[20 34 29 79] Answer: 29
[-91  -6 -23  26 -17   0 -18] Answer: 0
[   2 -104   35   21] Answer: 35
[ 74 -80  55 -63] Answer: 55
[-105   48   67   50   24   55   49] Answer: 55
[-40 -35  10  15 -86  28] Answer: -86
[ 2 11  3 -4  4  1 88] Answer: 1
[-34  14  91  55 -16   8  19] Answer: 8
---
 27    0  -73  -68   79   67
 21   -6   30   48   88  -51
 59   51  -25  -14   29   -5
-> -6

 52  -75  -21   30  -75   11
-32  -47  -42   36  -95   22
-> -75

 24  -28   25  -47
-12   18  -29   98
-> -28

-30   15   33   -3  -39
 14  -81  -18   -1  -57
-> 15

 23  -26  -89   92  -27   84  -96
 21  -45    1   45  -13  -73  103
-> -26

-12  -42  -12  -30  -13   -5   41
 -7   41  -24  -92   26   -5    0
 -3  -93  -27  -27  -13   20   52
-> 41

-63  105   68   87    8  -59
-43   56   45   46   16  -27
-75  106   72   94   -5  -46
-> 56

-96  -19   -8   -4  -16  -19  -31
  7  -40   -2  -21    2   24   -1
-50  -73   -7  -43  -59  -44  -32
-> -40

 26  -17  -11   -1
 34   -6  -86   97
  5  -22    6   -6
-> -6
---
Input: [[2571, 2528, 8322, 6066], [2499, 5111, 4572, 4831], [3988, 2048, 4361, 4666]]
Output: 4831
Input: [[27, 10, 95, 62, 15, 54], [47, 37, 34, 15, 43, 55], [54, 50, 14, 46, 41, 56]]
Output: 55
Input: [[3049, 7706, 6173, 7110, 2924, 5179], [4609, 7442, 7409, 5161, 5039, 6439], [6247, 4097, 2626, 4574, 7696, 8216]]
Output: 6439
Input: [[-818, -563, -116, 513], [1, 617, 533, -478], [-671, -284, 375, 457]]
Output: -478
Input: [[7, 3, 9, 0], [3, 7, 7, 6], [8, 3, 8, 4]]
Output: 6
Input: [[5, 5, 4, 5, 8, 4, 5], [5, 7, 3, 5, 1, 5, 5], [5, 3, 3, 5, 1, 6, 3]]
Output: 5
---
[[-39 -25 -18 -41 -90  -8]
 [-70 -23 -48 -63 -58  -2]
 [-61   5 -59 -40  75  13]] → -25

[[ 32 -10  62   4 -10]
 [ 16   6 -52  60  59]
 [ 64  -7 104  -2 -29]] → -10

[[-49  -6 -53 -84 -82]
 [-36 -51   6 -81 -36]
 [-11  13 -81   6 -10]] → -6

[[ 68  81 -58   0  -7]
 [ 21  97 -60  38 -55]
 [-62  72   0   0  21]] → 81

[[ 40  97 -26  17]
 [ 10 106 -17 -33]
 [ -2  65   8 101]] → 97

[[-17  22 -20 -19 -20 -25 -26]
 [-25  16 -23 -24 -19   5  24]
 [ 11 -25  16  34  81   4 -22]] → 22
---
[-78   4 -95 -10]: 4

[[-14  28 -29   9]
 [-62  18  67 -56]
 [-79  -6  34 -18]]: -6

[ 48  -4 -95   1]: -4

[-51   6 -66  99]: 6

[[13  5  5  3]
 [85 13  3  5]
 [ 5  9 12  2]]: 9

[ -4   0  93 102]: 0
---
[-57  55 -89 -47 -49] -> -49

[[-14  -2   3 -80]
 [ 23 -30 -31  94]
 [-38 -61 -25 -71]] -> 3

[ 87 -81  63 -45] -> -45

[[-68  46 -88  21 -23]
 [ 54 -32  33 -83  30]
 [-35  40 -86 -21   3]] -> 40

[-96  25  28 -17  30  53] -> 28

[ 80 -51 -34   1] -> -34

[[-33  51  36  62  33 106  67]
 [-29 -55  65  72  62 -63 -79]] -> 67
---
49  41  11  76  69
49  29  13  92  78
Out: 13

 33   98  192  159  230  210 Out: 98

6422  9239  1549  7532  2308 Out: 2308

 236   -53  -360  -504   260
 -43   619  -143    -6   156
-583   544   -40   138   201
Out: -504

 31  -10  -32   32 Out: -10

8430  7306  6089  4372  5593  1462 Out: 4372

7218  5880  4273  1030  2297  5272  8586 Out: 2297

454  587  799  202  724 Out: 454
---
[-101   90  -24  -18   14   34] result: -101
[  34 -102  -47   15] result: 34
[ 27  77 -38 -34 -14 -19] result: 27
[-83 -29  76  28] result: -83
[-3 44 80 46] result: -3
[ 41 -93  -7 -43  14] result: 41
---
array([[ 28,  10, -15,  50,   6],
       [ -4,  34,  27,  -2, -20],
       [ 25,   2,  32,  10, -38]]) Answer: 10

array([[-30, -25,  18, -38, -35, -26,  31],
       [ -3, -10, -22,   3, -26,  12, -18],
       [-30,  42,   7, -40,  18,  -9, -39]]) Answer: -9

array([[1, 7, 7, 4, 4, 4],
       [4, 4, 2, 6, 6, 5],
       [7, 6, 3, 4, 4, 5]]) Answer: 4

array([[7, 6, 7, 8, 6, 6, 1],
       [7, 5, 8, 7, 5, 7, 1],
       [6, 5, 6, 7, 5, 5, 1]]) Answer: 5

array([[  2,  -7,   4,   7, -27,   0,  26],
       [ 42,  41,  45,  28, -24,   8,  21],
       [ 42,  45,  37,  44,   7,  -5,  12]]) Answer: -5

array([[207, 107, 100, 178],
       [230, 250,  33, 154],
       [ 82, 128, 206, 122]]) Answer: 206
---
[ 16   6 -88 -12  75]: -88, 75

[ 95  -8 -40   0  91]: -40, 95

[ 79  32 -90 104 -82]: -90, 104

[-55 -94 -73 -81 -69 -70 -88]: -81, -55

[[-44  21  -3   5  -1 -14  16]
 [-56 -65  57  -4  12  11 -39]
 [-80  52  37  35 -43  -2  43]]: -4, 57

[36 18 83  9 -3]: 83, 83

[-24  55 -28 -91  19]: -28, 55
